Below is a small trained network, with its code and all its weights. Each question gives an input and a class and asks what happens when units are switched off, that is, made to give their printed mean instead of their output.

import numpy as np


def w(rows, s, z=0):
    codes = np.array(rows[::2]) - 128.0
    scale = np.full(codes.shape[1], s)
    scale[-1] = z or s
    return codes * scale


def f(y):
    return np.maximum(y, 0)


def log_softmax(a):
    a = a - a.max(-1, keepdims=True)
    return a - np.log(np.exp(a).sum(-1, keepdims=True))


def net(x, mask):
    res = np.array(x, float).reshape(1, 7) / 4 @ E
    y = f(res @ A[0][:, :-1].T + A[0][:, -1])
    res = res + np.where(mask, y, B[0][:, -1]) @ B[0][:, :-1]
    return log_softmax(res[-1] @ U[:, :-1].T + U[:, -1])


A, B = {}, {}
E = w([
[130,120,128],'x0',
[128,125,124],'x1',
[126,129,131],'x2',
[126,131,128],'x3',
[11,213,151],'x4',
[183,209,167],'x5',
[148,178,2],'x6',
],0.0054)
A[0] = w([
[80,40,92,69],'N0',
[176,188,153,75],'N1',
[119,82,219,42],'N2',
[126,171,34,19],'N3',
[173,102,129,65],'N4',
[253,53,120,22],'N5',
[30,193,134,12],'N6',
[37,15,74,38],'N7',
[120,104,202,27],'N8',
[39,189,134,21],'N9',
[64,174,137,37],'N10',
[120,126,111,63],'N11',
[152,176,2,35],'N12',
[195,202,172,53],'N13',
[209,80,130,16],'N14',
[109,84,242,3],'N15',
[195,77,114,51],'N16',
[200,225,188,48],'N17',
[107,149,108,76],'N18',
[152,136,123,254],'N19',
[179,189,152,74],'N20',
],0.0098,0.0069)
B[0] = w([
[172,186,68,148],'N0',
[147,158,86,142],'N1',
[204,123,181,150],'N2',
[188,141,237,144],'N3',
[86,147,149,135],'N4',
[33,210,173,170],'N5',
[36,160,157,157],'N6',
[202,237,64,155],'N7',
[160,118,191,136],'N8',
[48,159,156,154],'N9',
[65,154,141,144],'N10',
[154,139,153,128],'N11',
[218,124,245,166],'N12',
[163,180,72,145],'N13',
[49,164,170,142],'N14',
[205,124,216,150],'N15',
[67,156,155,149],'N16',
[181,198,65,154],'N17',
[120,133,149,131],'N18',
[91,2,78,255],'N19',
[147,157,85,143],'N20',
],0.033,0.0069)
U = w([
[122,50,93,254],'0',
[20,139,134,37],'1',
[211,53,191,26],'2',
[111,33,58,188],'3',
[117,32,63,176],'4',
[116,31,62,149],'5',
[167,151,3,35],'6',
],0.005,0.0084)

Each question gives the input, the list of numbers given to net, and the class t.
The units are the neurons (one row each of A and B). Each row of codes is followed by its name. A weight is (code - 128) times the scale printed after its matrix; where a second scale follows, it is the last column's (A, B and U).
mask holds one flag per neuron, in row order. A switched-off neuron (its flag False) gives its mean, the last column of its row in B, instead of its output. The means were averaged over made-up inputs and are rounded, as every weight is.
A unit's drop is (log p(t) with every unit on - log p(t) with that unit switched off) / (log p(t) with every unit on - log p(t) with every unit switched off).
The circuit of an input: a set's keep is (log p(t) with only the set's units on - log p(t) with every unit switched off) / (log p(t) with every unit on - log p(t) with every unit switched off). Starting from the 12 units with the biggest drops (on a tie, the unit counted first), units are removed one at a time, each time the one whose removal leaves the highest keep (on an exact tie, the one counted first), for as long as the keep stays at least 0.8.
units of the circuit, in order: the units of the circuit, biggest drop first
top k neurons: the k neurons with the biggest drops, biggest first
drop of u: that unit's drop, to one decimal
input [-4,-5,-5,-5,4,7,-8], class 2: units of the circuit, in order : N15
input [3,-5,-3,-5,5,0,6], class 2: top 3 neurons : N12; N3; N5
input [-6,0,5,3,-5,8,3], class 6: units of the circuit, in order : N17; N13
input [1,4,-7,-2,4,-8,-7], class 6: top 3 neurons : N7; N0; N12
input [-3,-1,6,-7,-7,-6,6], class 1: top 3 neurons : N5; N16; N14
input [5,6,-6,5,8,8,5], class 1: top 2 neurons : N6; N9
input [5,-3,-5,2,-8,1,-8], class 1: top 3 neurons : N5; N14; N16
input [7,7,0,2,7,-8,2], class 6: top 2 neurons : N7; N0
input [7,7,-2,5,6,-8,-5], class 6: top 3 neurons : N7; N0; N19
input [-1,-4,6,5,3,-1,8], class 2: top 2 neurons : N12; N3
input [2,1,0,-1,-6,-2,2], class 1: top 3 neurons : N5; N16; N14
input [-4,-5,2,2,8,2,7], class 1: top 2 neurons : N6; N9
input [0,-1,4,5,6,-8,-3], class 6: top 4 neurons : N7; N0; N19; N5
input [3,7,-4,4,4,7,7], class 2: units of the circuit, in order : N12
input [6,6,3,3,2,-5,-7], class 2: drop of N2 : 0.3
input [6,7,2,-2,-7,4,-1], class 1: drop of N14 : 0.1
input [1,6,6,6,2,-2,8], class 2: drop of N8 : 0.0
